Each row is followed by its class.
[-183  -36  -86 -127  -24  412   89   38  145  149   90  -15  207   83
  109 -331  304 -277  456   10 -189 -309 -193 -150 -494   85   94  -65
 -242  513 -119 -109   79   43  -28] => D
[-285  235 -353  103  145   40   25 -564 -407  164 -246  152 -161 -369
 -243  180  244  -26  207 -175  173 -107  187   12 -318  -27  191   76
  -44  -36 -278  184   31  180  178] => H
[ -11   58  -55   29  -67  241   -9   65   21 -276  136   -8 -166  188
   25  -91 -189  -91 -148  -96   28   27 -143  126    4  181  -41  -43
  121  -84 -119  -15 -179  195  -54] => S
[  47   69  213  149   36 -106    1  -14  -28 -110 -130  -76  -95 -197
  -75  208  130  -37 -296   16   97  144   77   14   14   27 -272  209
  325 -382   37   10 -119  -82 -170] => Y
[  32 -150  296  -79 -228  122   26  425  358 -189  334 -122  173  303
  176  -40  144  -70  122   67 -341   64 -168 -367 -102  -83 -450 -164
  112   47  410 -342 -230 -114 -370] => X
[-141   63 -315  -96    6   49  -75  -29  145  -14  133   68  103  264
   20 -112 -184  162  166 -120  -35  131  -78    5   97   93  195  -69
   53  145  217    4   14 -146  100] => Y
[-679  201 -548 -106  251  307  -46 -208  169  204  321  189  250  168
  -18  -92  214   76  733   27   30    4 -295 -156 -341   12  207  174
  -54  554  225  -30  100 -578   83] => S
[-228 -255 -275 -215 -229  466  -49  294  443 -147   95   44   40  719
  126 -776 -262  -78  432 -255 -226   -5 -411  127 -256  449  259 -192
 -294  431  282 -135  -47  245  105] => S
[ 160   70   52  117   55   61   54   76 -104  177 -120   55  -27 -258
   -5  -38 -206  113 -162   36  176 -180   79   18   82  -15   97  -30
  -94   -6   32  143  122  229   91] => D
[-154  133   55   52  114  433   40 -130   12   58 -175   23  -34 -212
   35 -154   43 -277  -55   -3  195 -287 -127  150 -452  337  101  165
   45  254 -269   88  -20  246   24] => X
[  72   -6  218  -77  -54    7  -68   76  264  -88   65 -208   47   47
   13   54  186  -25 -123  -87 -126   39  -79 -354  -53  124 -415 -131
  144  -93  345 -186  -23   61 -255] => R
[ 319 -156  255   66  -70  156  107  352 -111   82  -81   -9   56 -138
  169 -171 -160  -72 -140  103   20 -262  -38  156    0  -75  136  -27
 -209   84  -54   68   14  354  -17] => H
[   8  272  283  131  368   53  160 -113  -28  573 -244  -37    2 -751
   57  189  208 -360  -72  357  223 -396  111    2 -231 -196 -143  308
  234  251 -399   84  244  -49  182] => X
[ 291  -14  -55   38 -214  -59  184  -57 -343  -26 -165   49  231   13
  -22  200  -16   48 -127 -274  -43  -86  395  -83 -176 -202  -43 -294
 -104 -263  166  -35 -242  213 -205] => Y
[ 169 -368  246   -8 -445 -381   -1  528  260 -209  130   21 -245  214
   29  -62 -119  114  118  153 -484  300  -10 -195  355 -312 -377 -321
    4 -265  261 -285 -154  166  -53] => L
[  66  -37  -82    4   52 -248   11 -424 -231   75 -312 -216  176 -232
 -184    5  255  152    7 -273  118  -42  112 -193 -114  151  208   33
 -177  -22  145  259  241  -81  -80] => B
[-171  218 -143   38  118  136  -21 -511 -202 -133 -305  -79   33 -132
 -150  297  341 -162 -253 -385  207 -106  181 -138 -471  326  -74   61
  141 -242  146  108  -47  133 -186] => R
[ 516 -376  352   36 -464 -459  168   66 -238 -188 -375 -253  -47 -192
  -63 -176  -15  -72 -316 -152 -206   -8  153   19   59  -16  -23  -29
 -126 -367  -76  130  -15  346 -129] => L
[ 219   28 -156 -100   70  224  255 -127 -291  408 -126  104  668 -279
  166  -29   53  -93  104  -20  127 -613  206  -28 -424  -97  381 -187
 -571  606   47  164  297    1    3] => X
[ 185    6  302   98   -4 -168   81  443   69  150  134  130  -24 -159
   68  143 -176  153  -89  355  -43   84   48  -85  318 -430 -261  -23
   92 -156   91 -102  -35 -166  -31] => X
[ 449  -48  219  189  -13  309  194  205 -294  147 -264  156   89 -350
  193  -57 -219 -185 -512   63  236 -513  242  306 -158  -46  165   19
 -295   21 -249  128   42  606   17] => D
[ 216 -373  712   73  -88   47  287  341   93  252 -662 -129 -379 -849
   48 -406   26 -341  -46  416   69 -283 -176  381 -201  130 -253  369
  -75  137 -657   58   71  436  179] => Y
[ 368 -176  404 -107 -146 -227  -43  482  258  -23  217 -180  108  263
   95   -6  -53  245  -28  136 -234  224 -111 -303  419 -255 -363 -272
    3 -125  303 -241  -16 -187 -222] => B
[-292  336 -408  -28  194   68 -170   81  122  291  473  191  232  266
   60  171   38  305  455  139  -76   55  -56 -360  135 -359   73 -231
  -23  251  354 -204  157 -323   58] => B
[-468  -24 -515 -165   60  353  -96 -156  277  -77  191  -48  207  506
   14 -421  108  -28  554 -276  -74   40 -312  -10 -310  364  367  100
 -111  428  281   61   93 -274   -3] => Y
[-203  317 -637    1   14  365   99 -436 -539  -40   -3  384  329  229
  -71  314   14 -131    5 -424  212 -210  416  126 -585   25  404 -240
 -166   95  219   52 -318  182   29] => M
[-135 -141  -42   39  -45  -76   61    8   40  189  -96   92 -246 -269
 -104 -291  -91   32  249  129    4  -27 -106  106    9  -54  150  120
  -87  204 -214  103  126   99  288] => M
[   8 -244   55   63 -461   76  102  587  182 -310  238  154 -386  279
  112 -299 -431  -21   61   85 -353  149  -88  163  258 -160 -109 -195
   95  -81 -101 -240 -278  341  121] => D
[ -35  -22   68   92 -118  -58    1  -86  -57 -240 -237   53 -252  -92
 -112   68   95 -105 -261 -144  -12   -6  159  -34 -153  117 -233  -20
  125 -358  -55  -14 -116  317  -35] => D
[-461 -206  -23 -206 -124  293   80  -42  380  -89  -35  -98   86   82
  -32 -466  286 -301  546  -83 -196  -46 -334 -113 -559  362  -57  157
  -45  489  159  -60   40 -213  -49] => X
[ -69  -12  -11  -24   -3  223  -62  344  265   16  178   42  -45  333
   71 -159 -312   43  160   79 -121  107 -165   59  177   66  -31 -109
   55  143  219 -139 -108   32  122] => W
[  83  493  340  192  587   45 -175 -149   32  226 -150 -225  161 -284
  -39  482   89   53 -668   77  559  -58    5 -210  142  197 -238  198
  496 -298  242  172  135 -398 -156] => D
[  78  -35  397   57 -115   89   98   46   70   64 -252  -42 -171 -408
    0   50  278 -326 -133   57  -55 -164   64 -130 -435  -28 -449   15
  126  -83  -72 -131 -176  418 -116] => H
[-350   45 -134   37  -20  197 -150  198  373 -134  271  120 -225  327
  -37 -206  -52    6  213  -29 -180  153 -162 -120  -84  105 -184  -19
  177   65  183 -187  -98  106   29] => X
[  54 -199  392   75  -46   84  -35  678  437  112  119   20 -543  -90
  124 -403 -321 -127   34  489 -179   83 -366  246  480 -126 -172  191
   97   20 -360 -150  138  293  331] => R
[  29  -94 -381   27 -282  313  188   41 -376 -127  100  470  145  200
   90 -134 -311  -10  127 -213  -19 -225  213  203 -258 -220  411 -237
 -366  139  -45  -29 -251  466   91] => S
[ 122 -275  182  -85 -425 -265   51  152   93 -194   96 -107  -66  220
  -58  -25   24  -41  198  -63 -387  261   41 -198   95 -209 -311 -248
  100 -162  146 -232 -302   34 -168] => L
[ 248  373  -44  113  564   58   51 -145 -332  626   30  137  471 -457
  106  255  136  106 -237  213  484 -407  147  -48   22 -256  447  321
 -186  274  -96  362  479 -401  142] => D
[-284  548 -101  139  662  -90  -43 -478 -120  618   -3 -136  351 -637
 -101  514  488  -97  130  276  325 -216   63 -246 -122 -137   -1  292
  211  186    1  143  462 -755  -19] => H
[-142 -263  258   19 -252  221  244  657  336  167    4  322 -639 -326
  130 -444 -391 -374  302  521 -263  -72 -182  405  157 -310 -183   50
   23  320 -563 -308  -53  506  582] => R
[ -72  -85 -337 -133  -84 -118  -74 -310  -35 -159  -98 -157  314  206
 -119 -218  174  240  160 -421  -29   51  -40 -225 -144  344  224  -99
 -226   18  441  138  144 -110 -165] => Y
[ 169   49 -252   94  164 -399  -97 -208 -292  161 -176   11  183 -134
 -179   14 -135  480 -161 -139  209  -14  165  -62  313  -53  425   -2
 -339 -116  231  381  467  -96  136] => B
[-369  111 -491  -69 -108   79  -26 -196  -40 -125  371  115  119  393
  -71   67  221   18  450 -213 -197  176   14 -236 -142 -115  132 -125
   30    1  217 -165 -194 -247 -138] => R
[-174   -8  -99   -5  -17 -333  158 -443 -225  243 -225  -44  -52 -430
 -244   70  288 -130  352  -69   29   21  183  -99 -207 -199  -51  183
  157   44 -290  107   25 -240   99] => S
[-302   41 -400 -118  -63 -128 -312 -172  178 -685  324 -269  268  807
 -152  220  130  321  -31 -459 -193  502 -110 -263   99  620 -148 -177
  300 -225  800  -81 -226 -616 -500] => W
[  59  120 -294  -22  -48 -492  -14   39 -227  183  418  208  302  194
  -65  457  -97  437  322   92 -151  277  315 -337  507 -705   41 -298
   40 -126  368  -67  -13 -569   22] => W
[-142 -130   74  -61 -155 -281    5  175  235   48   20 -109 -276 -110
  -86 -227   83    3  350  131 -236  127 -130 -199  163  -93 -202  -32
  107   23  -39  -58  173  -65  140] => D
[-238   80 -190  -24  -86 -309   53   46   20   93  270   92 -103   22
 -146  214   59   96  428   88 -243  245  109 -231  132 -426 -173  -29
  223 -102  129 -127  -57 -373   20] => R
[ 447   68  777  284  119  104  126   66 -220  -20 -586 -131 -260 -741
   13  309   11 -334 -899  240  374 -233  152  324  -81  142 -357  272
  275 -450 -492  106  -67  401 -172] => B
[-142  210 -450  -76   25  565  -27   80   31  -25  498  252  331  534
  176 -100 -225   82  172 -153  -39 -163 -117 -101 -191  -56  345 -266
 -173  353  374 -104 -128   74  -22] => M
[ 249  290 -250  -62  156   70 -186   33  -34   54  408   -6  605  484
  147  372   15  376 -179 -194  133  -57  189 -485   79 -117  -95 -461
 -125  -82  782 -100  -75 -169 -464] => W
[-134 -265 -132  -22 -197  194   41  220  124 -205  -80  170 -253  141
  -20 -405 -323   23   19  -55   -8   10 -169  309  -66  256  143   29
 -217  120   14   61  -58  262  190] => M
[  -5  106 -136  -43  -49  269 -126  651  352   -7  574  205  246  655
  260   27 -377  260   95  179 -200  128 -207 -181  245 -237  -76 -346
  -91  112  652 -302 -148 -164 -112] => L
[ 159  -27  141  139   48  -34  136   95 -198  352 -272  334 -116 -476
   17   80 -131  -48  -62  293  151 -227  192  169   32 -387   86   19
 -252   11 -200   83  135  336  307] => L
[  11 -151   72   68 -241  -73  -32  323  154 -237   40  162 -363  177
   13  -58 -269  -71 -147   62 -222  209   39  268  233  -95 -182  -84
  229 -191   -8 -138 -225  271  148] => H
[-314  317   -8  -12  489 -273 -402 -207  439   87  346 -358   90  231
 -120  175  381   32   42  116   73  354 -320 -445  347  119 -156  325
  623 -102  395   62  238 -870 -126] => L
[-177  209  106 -106  507 -184 -292 -375  320  125 -166 -666  142 -117
 -119 -113  380  -46 -144 -108  308   73 -408 -121   12  748  -24  398
  352  193  190  297  428 -616 -108] => H
[-216    0  -67  -65 -100 -491   85 -274  -97  -98  192 -114  -43 -247
 -165  275  346    8  322   46 -169  246   60 -281  135 -241 -143  109
  323 -101  -20  -49  -19 -524 -108] => R
[-310 -288 -192 -138 -266  547  123  426  355 -188   93  232  -86  366
  177 -546 -205 -198  327  -75 -254 -106 -268  199 -351  245  100 -125
 -316  457  111 -268 -150  332  138] => R
[-193  -53 -499  -14 -173 -423  -13 -405 -329 -125 -221   -3   22   27
 -300  -30   24  222  240 -348  -55  153  216  -40   -7  122  324  -10
 -187 -234  168  300  190 -136   58] => X
[-160   72 -502   45 -201 -100 -106  229  -16 -148  482  341  -15  610
   20  162 -263  275  207  -71 -243  319  144  -28  357 -374  163 -268
   -3 -254  370 -184 -129 -109   38] => R
[  53  141   83  -69  276  438   34 -123   19  342 -289  -42  223 -244
  165 -100   44 -219  -85   25  322 -425  -97  110 -395  357  169  115
 -157  440 -106  112  163  185  108] => W
[-118 -107 -404  -28  -45  162    7 -224 -144  -51   19  140  220  238
  -36 -350    6   -3  184 -270   71  -94  -55  167 -239  164  498   95
 -355  249   37  195   74   34   88] => S
[ 380 -287  157    7 -319  -98  150  -62 -226 -152 -427 -108  207   17
   70   51  -35 -125 -326 -300  -59 -134  275   89 -161  106   63 -237
 -189 -154  269   49 -142  385 -153] => L
[ 231  211   28  146  164  -45 -152  -50 -142 -160   39  -66  167  114
  -37  246 -119  184 -564 -118  177  -11  111  -86  175  136   24  -23
  143 -364  193  185   10  -38 -239] => X
[ 172 -391 -102  -74 -208  -48  157   83  -96  190 -313   22  113    1
  -50 -573 -330  180  241 -179   80  -41  -87  241  -25  115  486  -31
 -568  285   19  287  130  118  199] => S
[-285  185 -467    6  122  -15  -86 -106  -59    2  232  173   12  229
  -71  -16 -137  142  262  -46  -11   24  -40  -17   56  -69  318  -29
  -59  102   68   88  139 -157  147] => L
[  18    3 -237   41 -254  353    3  146 -116 -292  153  269  -71  426
   31  -93 -365    7  -63 -234  -77   27  100  179  -68   85  135 -273
 -113  -73   66 -119 -327  479   37] => W
[  92  154   67   78  -14  386   77   39  -97 -107  -37  207  192   78
  141  383  -53  -87 -339  -70  111 -124  232   28 -258  -25 -244 -223
   55 -111  286 -190 -350  215 -217] => W
[-528  260 -121    1  243  -73 -179   67  413   59  247   64 -293  134
 -110  152   22  -84  320  254 -150  290 -129  -73  183  -17 -331  186
  616   25  100 -196   -4 -426  235] => W
[  72 -131  143  -62  -13  -33  -79  247  214  -60   13 -231  -47  113
   38 -339  -90  130   -1   22  -51   76 -301  -14  183  222   27   26
  -55  124  -11   -5  152  -40  -24] => B
[-379  256 -364  -47  379  -60  -88 -547  -66  209   48  -98  147 -142
 -157   -2  424 -101  359  -69  171  -39  -70 -122 -205   79  277  407
  162  188 -195  238  302 -504   73] => Y
[-146   98 -334   14  -40   24  -54    6    0 -101  231  172  121  236
  -14   90    4  172  171 -123 -112   55   97 -207  -29  -93   26 -247
    3  -32  293 -135 -118    4  -71] => Y
[ 328  -86  306  137  -35  145   40 -134 -215 -166 -477 -246 -175 -225
  -28  -68   55 -206 -596 -223  187 -169   14  223 -165  460   29  163
  -52 -371 -316  170  -58  538 -149] => R
[ 380 -338  301   76 -182 -237  182  518  -61  168 -100    1 -220 -352
   65 -430 -428  127  -22  355  -56 -120 -105  281  481 -197  224   84
 -234   90 -482  175  237  137  259] => D
